Below is a small trained network, with its code and all its weights. Each question gives an input and a class and asks what happens when units are switched off, that is, made to give their printed mean instead of their output.

import numpy as np


def w(rows, s, z=0):
    codes = np.array(rows[::2]) - 128.0
    scale = np.full(codes.shape[1], s)
    scale[-1] = z or s
    return codes * scale


def f(y):
    return y / 2 * (1 + np.tanh(0.7978845608 * (y + 0.044715 * y**3)))


def log_softmax(a):
    a = a - a.max(-1, keepdims=True)
    return a - np.log(np.exp(a).sum(-1, keepdims=True))


def net(x, mask):
    res = np.array(x, float).reshape(1, 6) / 4 @ E
    y = f(res @ A[0][:, :-1].T + A[0][:, -1])
    res = res + np.where(mask, y, B[0][:, -1]) @ B[0][:, :-1]
    return log_softmax(res[-1] @ U[:, :-1].T + U[:, -1])


A, B = {}, {}
E = w([
[141,140,123,144,133,102],'x0',
[97,138,223,202,139,103],'x1',
[89,252,103,101,158,126],'x2',
[145,117,88,220,210,230],'x3',
[126,127,128,127,126,132],'x4',
[126,127,126,128,127,130],'x5',
],0.013)
A[0] = w([
[170,146,63,112,182,162,108],'N0',
[216,36,109,123,139,143,20],'N1',
[73,172,35,139,210,142,100],'N2',
[166,138,112,126,99,100,135],'N3',
[183,121,145,207,177,214,30],'N4',
[46,214,122,114,134,120,112],'N5',
[96,149,129,56,82,78,213],'N6',
[181,135,130,105,116,135,140],'N7',
[159,93,209,149,73,110,140],'N8',
[89,149,119,40,50,66,78],'N9',
[105,56,223,121,108,108,130],'N10',
[131,144,199,126,97,94,113],'N11',
[120,173,168,165,122,154,168],'N12',
[165,166,78,88,154,123,132],'N13',
[135,102,136,200,178,177,244],'N14',
[178,86,81,69,133,106,46],'N15',
[141,51,213,135,114,53,141],'N16',
[19,142,213,192,178,121,28],'N17',
[68,193,123,88,135,47,105],'N18',
[246,1,115,171,74,129,186],'N19',
[186,102,68,106,74,131,90],'N20',
[76,148,207,169,170,126,147],'N21',
[142,139,159,139,98,96,144],'N22',
],0.012,0.011)
B[0] = w([
[57,79,119,2,207,105,171],'N0',
[117,224,10,40,66,89,171],'N1',
[50,117,110,85,213,117,189],'N2',
[118,116,109,123,116,143,145],'N3',
[171,104,173,193,93,226,203],'N4',
[171,103,103,177,69,190,187],'N5',
[169,55,159,182,30,198,227],'N6',
[111,165,128,113,74,117,142],'N7',
[78,160,172,109,217,81,184],'N8',
[212,237,60,138,82,166,212],'N9',
[87,114,154,104,211,65,189],'N10',
[96,107,200,99,234,92,164],'N11',
[135,77,147,147,139,136,173],'N12',
[82,123,120,117,142,98,166],'N13',
[100,180,64,100,84,138,248],'N14',
[191,51,165,206,80,199,156],'N15',
[35,107,132,97,236,57,202],'N16',
[248,241,72,123,22,215,183],'N17',
[146,134,132,200,85,137,189],'N18',
[212,97,124,196,40,246,252],'N19',
[194,107,134,198,49,190,165],'N20',
[206,98,145,146,75,178,193],'N21',
[115,120,131,98,127,104,153],'N22',
],0.0073,0.019)
U = w([
[147,81,184,185,128,133,50],'0',
[131,187,53,122,119,121,83],'1',
[1,116,132,94,201,70,255],'2',
],0.016,0.00063)

Each question gives the input, the list of numbers given to net, and the class t.
The units are the neurons (one row each of A and B). Each row of codes is followed by its name. A weight is (code - 128) times the scale printed after its matrix; where a second scale follows, it is the last column's (A, B and U).
mask holds one flag per neuron, in row order. A switched-off neuron (its flag False) gives its mean, the last column of its row in B, instead of its output. The means were averaged over made-up inputs and are rounded, as every weight is.
A unit's drop is (log p(t) with every unit on - log p(t) with that unit switched off) / (log p(t) with every unit on - log p(t) with every unit switched off).
The circuit of an input: a set's keep is (log p(t) with only the set's units on - log p(t) with every unit switched off) / (log p(t) with every unit on - log p(t) with every unit switched off). Starting from the 12 units with the biggest drops (on a tie, the unit counted first), units are removed one at a time, each time the one whose removal leaves the highest keep (on an exact tie, the one counted first), for as long as the keep stays at least 0.8.
circuit, biggest first: the units of the circuit, biggest drop first
k most important neurons: the k neurons with the biggest drops, biggest first
drop when u is switched off: that unit's drop, to one decimal
input [0,-6,0,-8,1,4], class 0: 4 most important neurons -> [N6; N15; N14; N1]
input [2,7,2,3,-8,7], class 1: circuit, biggest first -> [N17]
input [-5,1,6,-7,7,4], class 0: 3 most important neurons -> [N6; N14; N1]
input [0,3,5,0,-8,3], class 0: 3 most important neurons -> [N9; N1; N14]
input [-7,1,8,-2,1,-8], class 0: circuit, biggest first -> [N14; N1]
input [5,2,7,-7,4,-3], class 0: 2 most important neurons -> [N6; N14]
input [-7,-6,-5,-5,0,8], class 0: 2 most important neurons -> [N15; N14]
input [5,-1,-6,2,-5,-4], class 1: 2 most important neurons -> [N1; N6]
input [6,-4,-5,3,-7,-1], class 1: 2 most important neurons -> [N1; N6]
input [8,1,3,-4,3,-3], class 0: 3 most important neurons -> [N14; N6; N1]
input [7,1,7,-6,-1,-2], class 0: 2 most important neurons -> [N6; N14]
input [4,7,1,7,-4,-7], class 1: 4 most important neurons -> [N14; N17; N6; N19]
input [7,4,1,5,1,0], class 1: 4 most important neurons -> [N14; N6; N17; N19]
input [-2,-2,-7,6,-1,-2], class 1: circuit, biggest first -> [N1]
input [8,-2,-6,8,-7,4], class 1: drop when N1 is switched off -> 1.0
input [0,-2,8,5,-1,-4], class 2: drop when N20 is switched off -> 0.0
input [4,-1,-7,6,1,5], class 1: drop when N14 is switched off -> 0.5
